Below are the code and all the weights of a small trained network. Each question names an input and a class and asks about switching units off, where a switched-off unit gives its printed mean instead of its output.

import numpy as np


def w(rows, s, z=0):
    codes = np.array(rows[::2]) - 128.0
    scale = np.full(codes.shape[1], s)
    scale[-1] = z or s
    return codes * scale


def f(y):
    return y / 2 * (1 + np.tanh(0.7978845608 * (y + 0.044715 * y**3)))


def log_softmax(a):
    a = a - a.max(-1, keepdims=True)
    return a - np.log(np.exp(a).sum(-1, keepdims=True))


def net(x, mask):
    res = np.array(x, float).reshape(1, 4) / 4 @ E
    y = f(res @ A[0][:, :-1].T + A[0][:, -1])
    res = res + np.where(mask, y, B[0][:, -1]) @ B[0][:, :-1]
    return log_softmax(res[-1] @ U[:, :-1].T + U[:, -1])


A, B = {}, {}
E = w([
[140,172,81,33,61,100,126,29,215,199,225],'x0',
[25,66,3,115,40,60,165,206,53,152,127],'x1',
[196,207,196,71,91,20,97,178,35,204,56],'x2',
[131,135,126,125,119,139,127,128,122,123,130],'x3',
],0.0065)
A[0] = w([
[73,89,119,201,208,229,164,55,233,16,194,131],'n1',
[242,221,234,67,111,50,90,136,75,199,65,133],'n2',
[164,175,115,43,84,135,130,54,185,199,238,95],'n3',
[190,221,228,72,127,78,93,184,67,196,81,119],'n4',
[176,201,120,34,67,130,119,31,217,200,207,100],'n5',
[172,200,232,110,223,143,68,103,169,81,132,89],'n6',
[236,207,194,90,135,67,87,128,68,209,54,126],'n7',
[72,97,58,120,50,98,240,234,65,170,158,4],'n8',
[110,88,103,166,186,253,152,67,221,22,179,130],'n9',
[233,198,249,148,198,178,72,88,187,83,148,95],'n10',
[138,111,201,214,198,187,147,179,53,33,33,105],'n11',
[138,104,194,225,227,178,119,229,43,32,37,104],'n12',
[218,227,222,120,212,161,70,68,182,80,141,79],'n13',
[212,189,149,110,133,86,113,170,89,165,95,98],'n14',
],0.0056,0.0033)
B[0] = w([
[201,41,186,220,109,227,234,133,111,117,223,236],'n1',
[223,29,193,207,113,205,246,140,95,114,229,254],'n2',
[185,205,150,51,215,142,58,71,219,243,53,201],'n3',
[187,54,159,204,107,207,219,131,147,187,194,231],'n4',
[158,225,180,40,220,91,48,39,229,222,26,216],'n5',
[35,152,38,74,85,36,50,200,47,42,85,205],'n6',
[215,66,149,224,86,212,219,171,95,101,212,235],'n7',
[47,165,20,116,27,38,90,193,51,18,97,183],'n8',
[208,49,176,214,72,218,216,156,94,115,227,224],'n9',
[17,160,10,131,47,30,47,251,39,15,93,232],'n10',
[188,215,140,10,206,131,63,39,243,240,37,231],'n11',
[189,247,158,34,231,129,61,54,248,235,18,249],'n12',
[2,188,40,129,54,15,62,241,34,42,108,222],'n13',
[176,111,122,170,117,193,181,123,146,140,149,181],'n14',
],0.0055,0.0087)
U = w([
[221,16,229,250,107,233,237,127,102,111,231,180],'0',
[189,239,210,22,239,117,16,24,248,243,6,5],'1',
[8,126,20,119,17,13,37,252,2,16,79,144],'2',
],0.0063,0.0021)

Each question gives the input, the list of numbers given to net, and the class t.
The units are the neurons (one row each of A and B). Each row of codes is followed by its name. A weight is (code - 128) times the scale printed after its matrix; where a second scale follows, it is the last column's (A, B and U).
mask holds one flag per neuron, in row order. A switched-off neuron (its flag False) gives its mean, the last column of its row in B, instead of its output. The means were averaged over made-up inputs and are rounded, as every weight is.
A unit's drop is (log p(t) with every unit on - log p(t) with that unit switched off) / (log p(t) with every unit on - log p(t) with every unit switched off).
The circuit of an input: a set's keep is (log p(t) with only the set's units on - log p(t) with every unit switched off) / (log p(t) with every unit on - log p(t) with every unit switched off). Starting from the 12 units with the biggest drops (on a tie, the unit counted first), units are removed one at a time, each time the one whose removal leaves the highest keep (on an exact tie, the one counted first), for as long as the keep stays at least 0.8.
units of the circuit, in order: the units of the circuit, biggest drop first
unit that matters most: the unit with the biggest drop
k most important neurons: the k neurons with the biggest drops, biggest first
drop when u is switched off: that unit's drop, to one decimal
input [3,-7,5,3], class 2: units of the circuit, in order	(n10)
input [-8,-8,8,6], class 0: 2 most important neurons	(n2; n7)
input [4,-2,4,-7], class 0: 2 most important neurons	(n12; n2)
input [-1,2,0,0], class 2: 2 most important neurons	(n12; n2)
input [4,7,-6,1], class 2: 2 most important neurons	(n8; n2)
input [-1,-1,0,4], class 1: 2 most important neurons	(n2; n7)
input [-4,4,-1,3], class 1: 3 most important neurons	(n10; n13; n6)
input [-1,-5,6,8], class 0: 3 most important neurons	(n2; n4; n7)
input [2,4,-3,-3], class 2: 3 most important neurons	(n2; n4; n7)
input [7,-4,8,-3], class 0: 3 most important neurons	(n2; n7; n4)
input [-8,5,8,-1], class 0: 4 most important neurons	(n2; n7; n4; n5)
input [-5,2,-4,-4], class 1: 4 most important neurons	(n12; n2; n11; n7)
input [3,3,0,0], class 1: drop when n13 is switched off	1.1
input [-3,-8,4,-3], class 2: drop when n10 is switched off	0.1
input [-3,-3,-1,-7], class 1: drop when n11 is switched off	0.3
input [-8,-8,0,5], class 1: unit that matters most	n12
